[0.09 0.95 0.21 0.27 -0.10 -4.40 -0.45 -0.32]
[-0.17 -1.03 -0.84 0.27 0.38 1.72 0.66 -1.71]
[0.69 0.65 -1.88 0.53 1.65 0.01 0.38 0.16]
[-0.05 -1.69 0.40 -0.23 0.06 2.45 -0.76 2.41]
[-0.09 1.01 -1.41 0.19 -0.97 -1.81 -0.99 1.07]
[0.27 1.19 -2.26 0.34 0.80 1.38 -0.29 0.07]
[-0.29 -2.94 -0.25 -0.95 0.42 0.73 -1.04 0.68]
=>
[-0.29 0.27 -0.09 -0.05 0.69 -0.17 0.09]
[-2.94 1.19 1.01 -1.69 0.65 -1.03 0.95]
[-0.25 -2.26 -1.41 0.40 -1.88 -0.84 0.21]
[-0.95 0.34 0.19 -0.23 0.53 0.27 0.27]
[0.42 0.80 -0.97 0.06 1.65 0.38 -0.10]
[0.73 1.38 -1.81 2.45 0.01 1.72 -4.40]
[-1.04 -0.29 -0.99 -0.76 0.38 0.66 -0.45]
[0.68 0.07 1.07 2.41 0.16 -1.71 -0.32]

[0.80 -0.66 1.45 1.36 0.55]
[1.81 1.50 3.65 2.39 2.95]
[-3.31 0.53 -0.09 -0.81 0.14]
[-2.61 -1.77 -4.10 -2.84 -2.80]
[-3.23 -0.61 -4.65 -4.50 -4.78]
[-4.70 -0.04 -0.80 -2.24 -0.86]
=>
[-4.70 -3.23 -2.61 -3.31 1.81 0.80]
[-0.04 -0.61 -1.77 0.53 1.50 -0.66]
[-0.80 -4.65 -4.10 -0.09 3.65 1.45]
[-2.24 -4.50 -2.84 -0.81 2.39 1.36]
[-0.86 -4.78 -2.80 0.14 2.95 0.55]

[-0.02 2.42 1.78 -0.60]
[-0.27 0.97 -2.20 -1.42]
[0.41 -0.16 0.18 0.93]
[0.31 1.04 0.65 0.19]
[0.85 0.36 1.24 -0.84]
[-1.10 -4.61 1.97 0.98]
[0.08 1.28 -0.15 2.15]
[0.17 -2.46 -0.40 -2.81]
=>
[0.17 0.08 -1.10 0.85 0.31 0.41 -0.27 -0.02]
[-2.46 1.28 -4.61 0.36 1.04 -0.16 0.97 2.42]
[-0.40 -0.15 1.97 1.24 0.65 0.18 -2.20 1.78]
[-2.81 2.15 0.98 -0.84 0.19 0.93 -1.42 -0.60]

[1.87 4.74 -2.42 -2.27 -0.10 0.74 -2.52 -2.48 -2.27 -0.17]
[-0.24 -0.72 1.78 -0.51 -0.07 2.11 -0.14 0.88 -1.50 0.36]
[0.46 -1.39 -0.35 -0.01 -0.39 -0.45 -2.03 0.71 -0.48 -1.59]
[-1.59 1.60 1.25 2.18 1.79 -1.42 -1.01 2.20 2.18 -2.94]
=>
[-1.59 0.46 -0.24 1.87]
[1.60 -1.39 -0.72 4.74]
[1.25 -0.35 1.78 -2.42]
[2.18 -0.01 -0.51 -2.27]
[1.79 -0.39 -0.07 -0.10]
[-1.42 -0.45 2.11 0.74]
[-1.01 -2.03 -0.14 -2.52]
[2.20 0.71 0.88 -2.48]
[2.18 -0.48 -1.50 -2.27]
[-2.94 -1.59 0.36 -0.17]

[-1.37 -0.66 -2.19 1.34 -1.49 -3.00 -1.74 -0.15 -2.03]
[-0.35 -0.10 0.35 0.50 0.35 -0.19 -0.10 0.06 1.81]
[3.68 1.81 4.35 -1.09 2.27 0.64 3.41 1.20 3.72]
[0.39 2.26 0.86 -1.41 1.57 2.19 1.03 0.42 -0.99]
[1.49 3.68 2.25 -1.15 1.76 -0.25 1.37 0.08 1.01]
=>
[1.49 0.39 3.68 -0.35 -1.37]
[3.68 2.26 1.81 -0.10 -0.66]
[2.25 0.86 4.35 0.35 -2.19]
[-1.15 -1.41 -1.09 0.50 1.34]
[1.76 1.57 2.27 0.35 -1.49]
[-0.25 2.19 0.64 -0.19 -3.00]
[1.37 1.03 3.41 -0.10 -1.74]
[0.08 0.42 1.20 0.06 -0.15]
[1.01 -0.99 3.72 1.81 -2.03]

[0.60 2.68 1.66 1.18 -0.25 -2.83]
[-1.59 -0.01 2.00 1.11 -0.43 -1.56]
[-0.79 0.17 -1.90 -1.02 -0.35 5.44]
=>
[-0.79 -1.59 0.60]
[0.17 -0.01 2.68]
[-1.90 2.00 1.66]
[-1.02 1.11 1.18]
[-0.35 -0.43 -0.25]
[5.44 -1.56 -2.83]

[0.27 1.90]
[-1.24 -0.45]
[-0.35 0.32]
[3.57 -4.93]
=>
[3.57 -0.35 -1.24 0.27]
[-4.93 0.32 -0.45 1.90]

[0.48 0.81 -0.36 0.72 -0.91 -2.79]
[-0.47 -1.11 -0.81 -0.27 1.66 -1.04]
[3.03 4.61 2.06 1.68 0.75 3.18]
=>
[3.03 -0.47 0.48]
[4.61 -1.11 0.81]
[2.06 -0.81 -0.36]
[1.68 -0.27 0.72]
[0.75 1.66 -0.91]
[3.18 -1.04 -2.79]

[-2.75 1.86]
[5.77 -0.11]
[1.28 -2.48]
[1.01 -0.71]
[1.07 2.42]
[0.48 -2.76]
[-5.06 0.61]
[2.12 2.64]
[1.29 1.16]
[-2.71 -2.65]
[-3.57 1.10]
[2.65 2.08]
=>
[2.65 -3.57 -2.71 1.29 2.12 -5.06 0.48 1.07 1.01 1.28 5.77 -2.75]
[2.08 1.10 -2.65 1.16 2.64 0.61 -2.76 2.42 -0.71 -2.48 -0.11 1.86]
